Below are the code and all the weights of a small trained network. Each question names an input and a class and asks about switching units off, where a switched-off unit gives its printed mean instead of its output.

import numpy as np


def w(rows, s, z=0):
    codes = np.array(rows[::2]) - 128.0
    scale = np.full(codes.shape[1], s)
    scale[-1] = z or s
    return codes * scale


def norm(h):
    return h / np.sqrt((h * h).mean(-1, keepdims=True) + 1e-5)


def f(y):
    return np.maximum(y, 0)


def log_softmax(a):
    a = a - a.max(-1, keepdims=True)
    return a - np.log(np.exp(a).sum(-1, keepdims=True))


def net(x, mask):
    res = np.array(x, float).reshape(1, 8) / 4 @ E
    u = 0
    for l in range(3):
        y = f(norm(res) @ A[l][:, :-1].T + A[l][:, -1])
        res = res + np.where(mask[u : u + 12], y, B[l][:, -1]) @ B[l][:, :-1]
        u += 12
    return log_softmax(norm(res)[-1] @ U[:, :-1].T + U[:, -1])


A, B = {}, {}
E = w([
[129,128,127],'x0',
[125,130,254],'x1',
[128,129,128],'x2',
[128,129,129],'x3',
[128,128,129],'x4',
[36,80,130],'x5',
[90,247,120],'x6',
[127,128,127],'x7',
],0.0067)
A[0] = w([
[101,186,126,145],'0.n0',
[154,90,145,132],'0.n1',
[203,195,88,159],'0.n2',
[101,110,158,40],'0.n3',
[63,92,93,89],'0.n4',
[217,144,126,40],'0.n5',
[125,135,254,154],'0.n6',
[24,97,122,21],'0.n7',
[89,74,153,2],'0.n8',
[157,61,138,76],'0.n9',
[43,165,128,30],'0.n10',
[86,69,125,65],'0.n11',
],0.0084,0.0037)
B[0] = w([
[125,188,127,187],'0.n0',
[137,97,106,168],'0.n1',
[150,142,157,210],'0.n2',
[109,59,165,138],'0.n3',
[90,143,126,176],'0.n4',
[74,28,114,153],'0.n5',
[100,142,239,254],'0.n6',
[253,186,111,172],'0.n7',
[83,84,138,148],'0.n8',
[103,200,132,169],'0.n9',
[59,132,41,162],'0.n10',
[112,103,127,163],'0.n11',
],0.0068,0.0047)
A[1] = w([
[169,180,116,110],'1.n0',
[233,183,132,62],'1.n1',
[133,2,81,88],'1.n2',
[116,216,89,110],'1.n3',
[161,52,97,113],'1.n4',
[196,13,8,124],'1.n5',
[117,66,255,91],'1.n6',
[32,106,116,145],'1.n7',
[139,73,171,79],'1.n8',
[235,209,233,145],'1.n9',
[85,119,88,93],'1.n10',
[224,196,65,2],'1.n11',
],0.0083,0.0051)
B[1] = w([
[148,102,108,157],'1.n0',
[9,146,119,156],'1.n1',
[100,217,153,192],'1.n2',
[147,103,45,195],'1.n3',
[151,160,196,172],'1.n4',
[106,186,202,234],'1.n5',
[151,101,48,246],'1.n6',
[82,42,68,200],'1.n7',
[123,84,103,161],'1.n8',
[144,134,67,253],'1.n9',
[102,137,115,154],'1.n10',
[128,254,82,157],'1.n11',
],0.0076,0.0051)
A[2] = w([
[237,90,160,49],'2.n0',
[200,191,137,120],'2.n1',
[168,42,176,177],'2.n2',
[190,166,168,103],'2.n3',
[91,91,94,166],'2.n4',
[147,58,126,74],'2.n5',
[65,107,115,154],'2.n6',
[67,114,120,23],'2.n7',
[144,244,115,152],'2.n8',
[128,116,118,36],'2.n9',
[56,108,161,79],'2.n10',
[124,47,86,2],'2.n11',
],0.011,0.0038)
B[2] = w([
[128,123,2,162],'2.n0',
[201,115,198,188],'2.n1',
[157,86,28,198],'2.n2',
[204,88,154,169],'2.n3',
[156,147,186,188],'2.n4',
[153,47,204,161],'2.n5',
[98,82,161,195],'2.n6',
[208,207,150,154],'2.n7',
[144,73,196,254],'2.n8',
[90,80,83,128],'2.n9',
[40,227,147,176],'2.n10',
[149,139,144,154],'2.n11',
],0.0076,0.0068)
U = w([
[214,142,242,255],'0',
[35,160,206,200],'1',
[205,225,66,37],'2',
[61,143,22,54],'3',
[219,55,58,72],'4',
[97,5,181,49],'5',
],0.021,0.0029)

Each question gives the input, the list of numbers given to net, and the class t.
The units are the neurons (one row each of A and B). Each row of codes is followed by its name. A weight is (code - 128) times the scale printed after its matrix; where a second scale follows, it is the last column's (A, B and U).
mask holds one flag per neuron, layer by layer. A switched-off neuron (its flag False) gives its mean, the last column of its row in B, instead of its output. The means were averaged over made-up inputs and are rounded, as every weight is.
A unit's drop is (log p(t) with every unit on - log p(t) with that unit switched off) / (log p(t) with every unit on - log p(t) with every unit switched off).
The circuit of an input: a set's keep is (log p(t) with only the set's units on - log p(t) with every unit switched off) / (log p(t) with every unit on - log p(t) with every unit switched off). Starting from the 12 units with the biggest drops (on a tie, the unit counted first), units are removed one at a time, each time the one whose removal leaves the highest keep (on an exact tie, the one counted first), for as long as the keep stays at least 0.8.
units of the circuit, in order: the units of the circuit, biggest drop first
top k neurons: the k neurons with the biggest drops, biggest first
drop when u is switched off: that unit's drop, to one decimal
input [3,0,0,-8,2,1,1,6], class 3: units of the circuit, in order -> (0.n10)
input [1,2,7,2,5,-1,8,2], class 0: units of the circuit, in order -> (2.n8; 2.n10)
input [-3,1,0,3,-5,-8,-2,5], class 4: units of the circuit, in order -> (0.n5; 2.n0)
input [-2,0,-4,1,7,2,-5,-6], class 1: units of the circuit, in order -> (1.n2; 2.n10)
input [0,6,-1,-2,4,2,0,6], class 5: top 4 neurons -> (1.n6; 1.n5; 1.n2; 2.n2)
input [-1,-2,0,-8,0,7,-8,-8], class 1: units of the circuit, in order -> (1.n2; 1.n5; 2.n10)
input [-6,1,7,-7,-5,-7,-3,-2], class 4: top 2 neurons -> (0.n5; 2.n0)
input [6,-8,8,5,-3,5,0,1], class 1: top 2 neurons -> (1.n5; 1.n6)
input [7,0,8,5,5,7,-5,3], class 1: top 3 neurons -> (1.n2; 0.n6; 2.n10)
input [-7,2,4,4,-6,1,0,8], class 5: top 3 neurons -> (1.n6; 0.n6; 1.n5)
input [2,-8,4,-6,5,-4,-1,-3], class 0: top 2 neurons -> (1.n5; 2.n8)
input [-3,5,2,-7,-6,-7,0,0], class 4: top 2 neurons -> (0.n5; 2.n0)
input [1,-2,-4,-1,-4,-8,-7,3], class 0: top 2 neurons -> (1.n5; 1.n2)
input [3,-6,-4,-2,8,-5,-8,1], class 0: units of the circuit, in order -> (1.n5)
input [3,-8,0,-2,-7,8,-8,-3], class 1: drop when 1.n5 is switched off -> 0.1
input [-1,-4,3,-5,-7,-8,-7,3], class 0: drop when 1.n5 is switched off -> 0.2
input [-4,5,-8,1,-3,0,-7,-7], class 4: drop when 2.n0 is switched off -> 0.1
